Below is a small trained network, with its code and all its weights. Each question gives an input and a class and asks what happens when units are switched off, that is, made to give their printed mean instead of their output.

import numpy as np


def w(rows, s, z=0):
    codes = np.array(rows[::2]) - 128.0
    scale = np.full(codes.shape[1], s)
    scale[-1] = z or s
    return codes * scale


def norm(h):
    return h / np.sqrt((h * h).mean(-1, keepdims=True) + 1e-5)


def f(y):
    return np.maximum(y, 0)


def log_softmax(a):
    a = a - a.max(-1, keepdims=True)
    return a - np.log(np.exp(a).sum(-1, keepdims=True))


def net(x, mask):
    res = np.array(x, float).reshape(1, 4) / 4 @ E
    u = 0
    for l in range(3):
        y = f(norm(res) @ A[l][:, :-1].T + A[l][:, -1])
        res = res + np.where(mask[u : u + 11], y, B[l][:, -1]) @ B[l][:, :-1]
        u += 11
    return log_softmax(norm(res)[-1] @ U[:, :-1].T + U[:, -1])


A, B = {}, {}
E = w([
[118,134,90],'x0',
[32,174,164],'x1',
[71,238,37],'x2',
[180,254,174],'x3',
],0.0059)
A[0] = w([
[116,106,92,166],'0.n0',
[124,137,127,78],'0.n1',
[204,146,134,112],'0.n2',
[230,155,145,172],'0.n3',
[157,217,228,14],'0.n4',
[140,204,214,61],'0.n5',
[99,43,173,150],'0.n6',
[2,77,194,3],'0.n7',
[141,106,149,53],'0.n8',
[161,75,187,79],'0.n9',
[81,161,254,143],'0.n10',
],0.0089,0.0032)
B[0] = w([
[178,141,173,188],'0.n0',
[117,123,142,128],'0.n1',
[136,105,212,194],'0.n2',
[166,144,246,248],'0.n3',
[231,254,216,214],'0.n4',
[197,246,152,209],'0.n5',
[137,42,119,252],'0.n6',
[21,98,234,212],'0.n7',
[138,106,156,140],'0.n8',
[63,106,178,208],'0.n9',
[202,96,185,235],'0.n10',
],0.0061,0.0039)
A[1] = w([
[111,79,126,89],'1.n0',
[116,151,131,41],'1.n1',
[115,150,152,31],'1.n2',
[187,170,121,27],'1.n3',
[116,176,90,46],'1.n4',
[226,169,32,99],'1.n5',
[140,104,155,91],'1.n6',
[33,230,64,80],'1.n7',
[27,91,70,56],'1.n8',
[2,82,172,2],'1.n9',
[168,174,137,66],'1.n10',
],0.0092,0.0039)
B[1] = w([
[164,134,102,198],'1.n0',
[133,137,119,129],'1.n1',
[146,142,118,129],'1.n2',
[206,123,137,185],'1.n3',
[100,114,64,154],'1.n4',
[39,55,194,223],'1.n5',
[112,106,103,188],'1.n6',
[25,213,68,250],'1.n7',
[235,193,125,216],'1.n8',
[1,130,172,254],'1.n9',
[174,126,118,211],'1.n10',
],0.0077,0.0026)
A[2] = w([
[129,120,57,57],'2.n0',
[94,112,161,20],'2.n1',
[245,118,186,108],'2.n2',
[112,135,144,18],'2.n3',
[124,79,109,1],'2.n4',
[49,233,126,65],'2.n5',
[156,175,43,23],'2.n6',
[119,128,124,50],'2.n7',
[132,144,125,46],'2.n8',
[183,71,231,73],'2.n9',
[164,46,2,99],'2.n10',
],0.0077,0.0029)
B[2] = w([
[124,159,190,135],'2.n0',
[108,132,119,141],'2.n1',
[114,75,23,246],'2.n2',
[136,123,114,128],'2.n3',
[136,127,174,137],'2.n4',
[129,88,54,195],'2.n5',
[57,140,157,138],'2.n6',
[150,122,111,128],'2.n7',
[117,131,138,128],'2.n8',
[70,126,12,254],'2.n9',
[168,133,254,171],'2.n10',
],0.0077,0.0049)
U = w([
[59,58,173,191],'0',
[132,168,113,14],'1',
[156,35,178,105],'2',
[142,161,105,4],'3',
[60,252,74,159],'4',
[229,239,196,171],'5',
[192,142,50,77],'6',
[125,121,58,128],'7',
],0.017,0.014)

Each question gives the input, the list of numbers given to net, and the class t.
The units are the neurons (one row each of A and B). Each row of codes is followed by its name. A weight is (code - 128) times the scale printed after its matrix; where a second scale follows, it is the last column's (A, B and U).
mask holds one flag per neuron, layer by layer. A switched-off neuron (its flag False) gives its mean, the last column of its row in B, instead of its output. The means were averaged over made-up inputs and are rounded, as every weight is.
A unit's drop is (log p(t) with every unit on - log p(t) with that unit switched off) / (log p(t) with every unit on - log p(t) with every unit switched off).
The circuit of an input: a set's keep is (log p(t) with only the set's units on - log p(t) with every unit switched off) / (log p(t) with every unit on - log p(t) with every unit switched off). Starting from the 12 units with the biggest drops (on a tie, the unit counted first), units are removed one at a time, each time the one whose removal leaves the highest keep (on an exact tie, the one counted first), for as long as the keep stays at least 0.8.
units of the circuit, in order: the units of the circuit, biggest drop first
unit that matters most: the unit with the biggest drop
k most important neurons: the k neurons with the biggest drops, biggest first
top k neurons in layer l: the k neurons of layer l with the biggest drops, biggest first
drop of u: that unit's drop, to one decimal
input [6,-7,-5,2], class 7: units of the circuit, in order => 2.n9
input [5,-2,4,-8], class 2: top 2 neurons in layer 2 => 2.n10, 2.n6
input [5,-7,-1,3], class 6: 3 most important neurons => 2.n2, 0.n3, 2.n9
input [2,-3,-4,2], class 0: units of the circuit, in order => 0.n9, 2.n9
input [4,-1,0,-4], class 2: 3 most important neurons => 1.n7, 2.n10, 0.n0
input [2,-2,3,-5], class 2: units of the circuit, in order => 1.n7, 0.n0
input [2,3,-5,3], class 5: 2 most important neurons => 0.n4, 0.n5
input [6,-8,-5,2], class 7: top 3 neurons in layer 2 => 2.n9, 2.n2, 2.n10
input [-6,-5,4,-7], class 5: top 4 neurons in layer 0 => 0.n4, 0.n10, 0.n3, 0.n5
input [3,-8,-3,3], class 6: top 2 neurons in layer 0 => 0.n7, 0.n6
input [-3,-4,6,-5], class 0: top 3 neurons in layer 1 => 1.n5, 1.n9, 1.n7
input [0,-7,-2,0], class 7: 2 most important neurons => 2.n9, 2.n2
input [-4,-3,6,-7], class 5: 2 most important neurons => 2.n10, 1.n8
input [-4,7,1,1], class 5: unit that matters most => 0.n10
input [-1,-6,5,-7], class 5: top 2 neurons in layer 1 => 1.n8, 1.n9
input [-5,8,-1,1], class 5: drop of 0.n4 => 0.5
